Below is a small trained network, with its code and all its weights. Each question gives an input and a class and asks what happens when units are switched off, that is, made to give their printed mean instead of their output.

import numpy as np


def w(rows, s, z=0):
    codes = np.array(rows[::2]) - 128.0
    scale = np.full(codes.shape[1], s)
    scale[-1] = z or s
    return codes * scale


def f(y):
    return y / 2 * (1 + np.tanh(0.7978845608 * (y + 0.044715 * y**3)))


def log_softmax(a):
    a = a - a.max(-1, keepdims=True)
    return a - np.log(np.exp(a).sum(-1, keepdims=True))


def net(x, mask):
    res = np.array(x, float).reshape(1, 6) / 4 @ E
    y = f(res @ A[0][:, :-1].T + A[0][:, -1])
    res = res + np.where(mask, y, B[0][:, -1]) @ B[0][:, :-1]
    return log_softmax(res[-1] @ U[:, :-1].T + U[:, -1])


A, B = {}, {}
E = w([
[155,2,76,156,120,77],'x0',
[122,133,69,184,156,40],'x1',
[235,172,46,101,133,168],'x2',
[85,143,130,105,197,121],'x3',
[47,94,92,54,35,156],'x4',
[149,104,28,151,121,253],'x5',
],0.0087)
A[0] = w([
[116,124,91,143,128,169,51],'N0',
[138,165,107,121,184,136,90],'N1',
[193,227,138,114,176,140,130],'N2',
[143,145,114,97,164,139,32],'N3',
[130,156,201,173,139,83,141],'N4',
[103,101,132,117,160,142,118],'N5',
[146,132,104,132,160,129,105],'N6',
[88,159,136,126,179,88,82],'N7',
[72,75,190,97,224,193,61],'N8',
[180,229,108,121,172,142,51],'N9',
[122,126,182,133,102,145,115],'N10',
[135,115,75,110,85,87,37],'N11',
[166,93,109,167,125,104,147],'N12',
[125,175,243,176,142,40,3],'N13',
[136,130,122,139,87,137,152],'N14',
[120,77,69,83,90,6,34],'N15',
[170,162,81,183,82,164,82],'N16',
[216,115,142,195,198,92,100],'N17',
[145,167,108,132,124,143,75],'N18',
[126,130,242,46,81,141,84],'N19',
[115,144,181,108,76,132,14],'N20',
[80,163,173,164,178,60,155],'N21',
[164,111,141,153,191,92,115],'N22',
],0.018,0.0043)
B[0] = w([
[129,140,139,186,96,160,169],'N0',
[130,134,134,157,180,135,169],'N1',
[108,123,186,113,242,124,238],'N2',
[137,134,145,111,148,126,148],'N3',
[121,119,162,116,102,56,213],'N4',
[81,141,132,162,157,146,142],'N5',
[157,120,123,122,155,150,155],'N6',
[170,173,150,198,71,113,175],'N7',
[13,188,19,154,157,116,192],'N8',
[124,139,177,141,240,145,223],'N9',
[118,129,139,72,134,138,164],'N10',
[92,68,160,154,115,151,162],'N11',
[172,71,81,106,119,153,184],'N12',
[78,151,164,119,103,6,254],'N13',
[140,120,138,115,101,163,151],'N14',
[52,8,196,118,150,161,211],'N15',
[192,163,157,174,99,176,211],'N16',
[190,87,1,75,151,96,232],'N17',
[134,139,162,139,153,147,161],'N18',
[179,165,144,20,85,148,229],'N19',
[173,142,125,72,117,152,167],'N20',
[170,157,183,217,46,77,229],'N21',
[169,113,49,118,109,89,186],'N22',
],0.03,0.016)
U = w([
[114,220,169,3,101,181,12],'0',
[167,170,179,124,246,126,212],'1',
[76,55,175,116,106,173,130],'2',
[197,80,76,115,166,90,55],'3',
[47,208,94,126,133,168,254],'4',
[113,171,190,110,109,20,188],'5',
[143,188,139,205,119,122,90],'6',
[169,157,145,187,97,254,8],'7',
],0.0073,0.0022)

Each question gives the input, the list of numbers given to net, and the class t.
The units are the neurons (one row each of A and B). Each row of codes is followed by its name. A weight is (code - 128) times the scale printed after its matrix; where a second scale follows, it is the last column's (A, B and U).
mask holds one flag per neuron, in row order. A switched-off neuron (its flag False) gives its mean, the last column of its row in B, instead of its output. The means were averaged over made-up inputs and are rounded, as every weight is.
A unit's drop is (log p(t) with every unit on - log p(t) with that unit switched off) / (log p(t) with every unit on - log p(t) with every unit switched off).
The circuit of an input: a set's keep is (log p(t) with only the set's units on - log p(t) with every unit switched off) / (log p(t) with every unit on - log p(t) with every unit switched off). Starting from the 12 units with the biggest drops (on a tie, the unit counted first), units are removed one at a time, each time the one whose removal leaves the highest keep (on an exact tie, the one counted first), for as long as the keep stays at least 0.8.
circuit, biggest first: the units of the circuit, biggest drop first
most important unit: the unit with the biggest drop
top k neurons: the k neurons with the biggest drops, biggest first
drop of u: that unit's drop, to one decimal
input [5,-6,1,-3,8,1], class 2: most important unit	N11
input [-7,-3,-4,3,5,-5], class 0: top 2 neurons	[N19; N20]
input [2,3,-6,7,4,1], class 4: circuit, biggest first	[N8; N13]
input [-3,8,7,-7,0,-6], class 1: top 2 neurons	[N9; N2]
input [6,-8,1,4,0,8], class 4: top 3 neurons	[N8; N21; N7]
input [-1,3,6,-7,-2,-4], class 1: top 2 neurons	[N2; N9]
input [3,1,6,5,-1,-2], class 3: top 2 neurons	[N17; N22]
input [-4,1,6,-7,1,7], class 7: top 3 neurons	[N16; N13; N0]
input [2,-2,5,0,8,1], class 2: drop of N21	0.1
input [-7,0,8,-6,7,7], class 7: drop of N16	0.6
input [-8,5,-3,-5,-3,3], class 1: drop of N9	1.1
